Below is a small trained network, with its code and all its weights. Each question gives an input and a class and asks what happens when units are switched off, that is, made to give their printed mean instead of their output.

import numpy as np


def w(rows, s, z=0):
    codes = np.array(rows[::2]) - 128.0
    scale = np.full(codes.shape[1], s)
    scale[-1] = z or s
    return codes * scale


def f(y):
    return y / 2 * (1 + np.tanh(0.7978845608 * (y + 0.044715 * y**3)))


def log_softmax(a):
    a = a - a.max(-1, keepdims=True)
    return a - np.log(np.exp(a).sum(-1, keepdims=True))


def net(x, mask):
    res = np.array(x, float).reshape(1, 7) / 4 @ E
    y = f(res @ A[0][:, :-1].T + A[0][:, -1])
    res = res + np.where(mask, y, B[0][:, -1]) @ B[0][:, :-1]
    return log_softmax(res[-1] @ U[:, :-1].T + U[:, -1])


A, B = {}, {}
E = w([
[113,214,82,2],'x0',
[126,127,127,129],'x1',
[21,221,243,153],'x2',
[130,129,128,128],'x3',
[129,128,127,128],'x4',
[95,57,232,34],'x5',
[128,127,129,128],'x6',
],0.0059)
A[0] = w([
[154,89,187,163,118],'N0',
[128,112,144,149,157],'N1',
[155,78,78,114,226],'N2',
[138,164,96,110,119],'N3',
[139,92,77,192,254],'N4',
[128,115,155,155,131],'N5',
[77,237,226,179,245],'N6',
[130,188,83,164,177],'N7',
[156,94,90,79,104],'N8',
[143,94,125,105,113],'N9',
[109,23,207,37,226],'N10',
[112,164,151,172,147],'N11',
[86,176,213,7,110],'N12',
[136,99,125,111,116],'N13',
[121,218,65,12,237],'N14',
[129,80,109,194,221],'N15',
[124,117,150,153,127],'N16',
[137,83,145,115,130],'N17',
[125,116,83,171,213],'N18',
],0.017,0.005)
B[0] = w([
[88,121,171,163,159],'N0',
[113,126,156,123,142],'N1',
[85,96,63,99,207],'N2',
[141,140,108,161,150],'N3',
[125,153,113,36,211],'N4',
[115,128,160,139,141],'N5',
[208,175,240,129,247],'N6',
[176,184,110,146,177],'N7',
[107,127,96,182,177],'N8',
[105,112,125,148,145],'N9',
[40,21,159,149,237],'N10',
[147,137,163,154,158],'N11',
[206,41,122,33,224],'N12',
[108,115,126,142,139],'N13',
[197,132,3,170,255],'N14',
[103,137,152,59,193],'N15',
[118,128,156,138,138],'N16',
[101,108,143,147,147],'N17',
[137,154,115,77,178],'N18',
],0.042,0.013)
U = w([
[171,97,124,22,250],'0',
[137,255,203,137,102],'1',
[19,93,139,143,88],'2',
[114,95,234,185,100],'3',
[136,197,29,171,120],'4',
[230,199,121,205,87],'5',
[113,49,61,219,76],'6',
],0.0046,0.0027)

Each question gives the input, the list of numbers given to net, and the class t.
The units are the neurons (one row each of A and B). Each row of codes is followed by its name. A weight is (code - 128) times the scale printed after its matrix; where a second scale follows, it is the last column's (A, B and U).
mask holds one flag per neuron, in row order. A switched-off neuron (its flag False) gives its mean, the last column of its row in B, instead of its output. The means were averaged over made-up inputs and are rounded, as every weight is.
A unit's drop is (log p(t) with every unit on - log p(t) with that unit switched off) / (log p(t) with every unit on - log p(t) with every unit switched off).
The circuit of an input: a set's keep is (log p(t) with only the set's units on - log p(t) with every unit switched off) / (log p(t) with every unit on - log p(t) with every unit switched off). Starting from the 12 units with the biggest drops (on a tie, the unit counted first), units are removed one at a time, each time the one whose removal leaves the highest keep (on an exact tie, the one counted first), for as long as the keep stays at least 0.8.
circuit, biggest first: the units of the circuit, biggest drop first
unit that matters most: the unit with the biggest drop
k most important neurons: the k neurons with the biggest drops, biggest first
drop of u: that unit's drop, to one decimal
input [1,-4,7,5,-8,0,7], class 5: unit that matters most -> N6
input [-1,-3,7,-4,-8,1,8], class 3: circuit, biggest first -> [N14; N4]
input [-1,4,8,5,3,0,-7], class 1: 3 most important neurons -> [N6; N10; N14]
input [6,-8,-4,0,-8,0,-6], class 4: 2 most important neurons -> [N10; N14]
input [-3,6,-1,-2,-4,1,5], class 2: 3 most important neurons -> [N12; N6; N14]
input [7,-5,-6,1,6,0,3], class 4: 2 most important neurons -> [N10; N14]
input [0,8,-4,-4,6,6,-7], class 2: 2 most important neurons -> [N14; N10]
input [-3,2,-1,8,5,6,-6], class 2: 2 most important neurons -> [N6; N14]
input [6,-1,0,-8,7,7,5], class 6: 2 most important neurons -> [N10; N14]
input [6,3,-1,1,3,0,-2], class 4: 3 most important neurons -> [N10; N6; N14]
input [5,-4,4,-2,4,-1,-2], class 5: drop of N12 -> 0.0
input [-2,5,6,-2,3,8,-1], class 3: drop of N10 -> 0.2
input [-3,-4,-8,4,5,1,7], class 2: drop of N12 -> 0.4
input [-1,-1,3,-8,-2,-4,6], class 1: unit that matters most -> N14
